Below is a small trained network, with its code and all its weights. Each question gives an input and a target symbol and asks what happens when units are switched off, that is, made to give their printed mean instead of their output.

import numpy as np


def w(rows, s, z=0):
    codes = np.array(rows[::2]) - 128.0
    scale = np.full(codes.shape[1], s)
    scale[-1] = z or s
    return codes * scale


def f(y):
    return np.maximum(y, 0)


def softmax(a):
    e = np.exp(a - a.max(-1, keepdims=True))
    return e / e.sum(-1, keepdims=True)


def log_softmax(a):
    a = a - a.max(-1, keepdims=True)
    return a - np.log(np.exp(a).sum(-1, keepdims=True))


def net(x, mask):
    ids = ['αβγδζθμστω'.index(c) for c in x.split()]
    T = len(ids)
    res = E[ids] + P[:T]
    q, k, v = (res @ M[0].T for M in (Q, K, V))
    z = softmax(np.where(np.tri(T) > 0, q @ k.T / 2**0.5, -1e9)) @ v
    res = res + np.where(mask[0], z, O[0][:, -1]) @ O[0][:, :-1]
    y = f(res @ A[0][:, :-1].T + A[0][:, -1])
    res = res + np.where(mask[1:17], y, B[0][:, -1]) @ B[0][:, :-1]
    return log_softmax(res[-1] @ U[:, :-1].T + U[:, -1])


Q, K, V, O, A, B = {}, {}, {}, {}, {}, {}
E = w([
[127,99,159,161],'α',
[122,114,171,107],'β',
[167,99,129,113],'γ',
[162,72,130,118],'δ',
[114,111,88,138],'ζ',
[84,212,42,69],'θ',
[252,98,116,211],'μ',
[193,114,52,123],'σ',
[85,58,86,164],'τ',
[141,140,100,111],'ω',
],0.022)
P = w([
[135,101,141,83],'0',
[143,158,73,229],'1',
[86,72,151,116],'2',
[163,187,80,248],'3',
[74,66,160,125],'4',
[150,180,78,245],'5',
],0.013)
Q[0] = w([
[143,153,254,233],'head 0',
[118,140,89,19],'head 0',
],0.0068)
K[0] = w([
[68,43,254,220],'head 0',
[73,116,203,96],'head 0',
],0.0053)
V[0] = w([
[38,114,46,103],'head 0',
[141,254,60,150],'head 0',
],0.0094)
O[0] = w([
[144,253,211,168,181],'head 0',
[252,99,189,124,253],'head 0',
],0.011,0.0036)
A[0] = w([
[156,74,130,171,112],'neuron 0',
[174,152,18,119,254],'neuron 1',
[64,104,253,27,111],'neuron 2',
[178,125,121,162,171],'neuron 3',
[109,90,103,78,131],'neuron 4',
[135,84,146,155,161],'neuron 5',
[113,36,71,134,157],'neuron 6',
[123,209,125,160,144],'neuron 7',
[143,132,219,82,102],'neuron 8',
[220,114,108,90,137],'neuron 9',
[150,119,156,75,178],'neuron 10',
[103,109,138,186,203],'neuron 11',
[107,139,149,31,144],'neuron 12',
[54,81,142,100,90],'neuron 13',
[172,142,100,96,112],'neuron 14',
[163,145,123,222,138],'neuron 15',
],0.014,0.007)
B[0] = w([
[131,220,106,101,199],'neuron 0',
[84,88,143,118,252],'neuron 1',
[123,135,62,225,161],'neuron 2',
[51,111,187,116,231],'neuron 3',
[122,98,104,204,161],'neuron 4',
[166,187,84,130,181],'neuron 5',
[186,98,182,134,239],'neuron 6',
[154,69,175,127,192],'neuron 7',
[213,137,50,186,172],'neuron 8',
[107,107,149,131,235],'neuron 9',
[141,173,47,89,161],'neuron 10',
[168,171,181,141,189],'neuron 11',
[78,82,1,31,149],'neuron 12',
[129,149,146,207,167],'neuron 13',
[87,213,179,142,172],'neuron 14',
[99,102,89,108,243],'neuron 15',
],0.0091,0.015)
U = w([
[123,179,136,219,134],'α',
[92,193,37,185,140],'β',
[175,77,42,101,83],'γ',
[129,111,89,170,6],'δ',
[81,189,179,66,146],'ζ',
[218,242,59,111,113],'θ',
[255,64,137,101,93],'μ',
[98,149,178,88,253],'σ',
[120,245,181,172,84],'τ',
[56,230,1,60,135],'ω',
],0.0097,0.0064)

Each question gives the input, a string of symbols that net reads in full, and the target symbol t.
The units are the heads (2 rows each of Q, K, V and O) and the neurons (one row each of A and B). Each row of codes is followed by its name. A weight is (code - 128) times the scale printed after its matrix; where a second scale follows, it is the last column's (O, A, B and U).
mask holds one flag per unit, heads first, then neurons. A switched-off unit (its flag False) gives its mean, the last column of its rows in O or B, instead of its output. The means were averaged over made-up inputs and are rounded, as every weight is.
A unit's drop is (log p(t) with every unit on - log p(t) with that unit switched off) / (log p(t) with every unit on - log p(t) with every unit switched off).
The circuit of an input: a set's keep is (log p(t) with only the set's units on - log p(t) with every unit switched off) / (log p(t) with every unit on - log p(t) with every unit switched off). Starting from the 12 units with the biggest drops (on a tie, the unit counted first), units are removed one at a time, each time the one whose removal leaves the highest keep (on an exact tie, the one counted first), for as long as the keep stays at least 0.8.
circuit, biggest first: the units of the circuit, biggest drop first
most important unit: the unit with the biggest drop
k most important neurons: the k neurons with the biggest drops, biggest first
drop when u is switched off: that unit's drop, to one decimal
input ω θ θ ω, target σ: most important unit -> neuron 3
input γ ζ ω, target ω: 3 most important neurons -> [neuron 6; neuron 7; neuron 12]
input α θ ζ, target θ: circuit, biggest first -> [head 0; neuron 8; neuron 10]
input γ α γ τ γ, target α: circuit, biggest first -> [head 0; neuron 13; neuron 2]
input ω ζ ω θ, target σ: circuit, biggest first -> [neuron 7; neuron 1]
input γ τ γ ω β θ, target σ: 2 most important neurons -> [neuron 7; neuron 3]
input θ θ μ β, target μ: circuit, biggest first -> [head 0; neuron 6; neuron 14]
input ω γ μ α, target μ: circuit, biggest first -> [head 0; neuron 6]
input δ γ γ θ δ, target θ: 2 most important neurons -> [neuron 1; neuron 3]
input δ ω θ μ, target σ: 3 most important neurons -> [neuron 3; neuron 0; neuron 14]
input β θ β, target β: 2 most important neurons -> [neuron 2; neuron 12]
input μ θ ζ θ, target τ: 4 most important neurons -> [neuron 14; neuron 3; neuron 8; neuron 6]
input β α ζ, target α: 2 most important neurons -> [neuron 13; neuron 15]
input θ μ θ β, target μ: circuit, biggest first -> [head 0]
input δ ζ ω, target ω: 3 most important neurons -> [neuron 6; neuron 12; neuron 7]
input μ μ μ δ, target μ: drop when neuron 0 is switched off -> 0.0
input θ θ γ, target θ: drop when neuron 8 is switched off -> 0.2
input θ μ θ θ δ, target θ: drop when neuron 7 is switched off -> 0.0
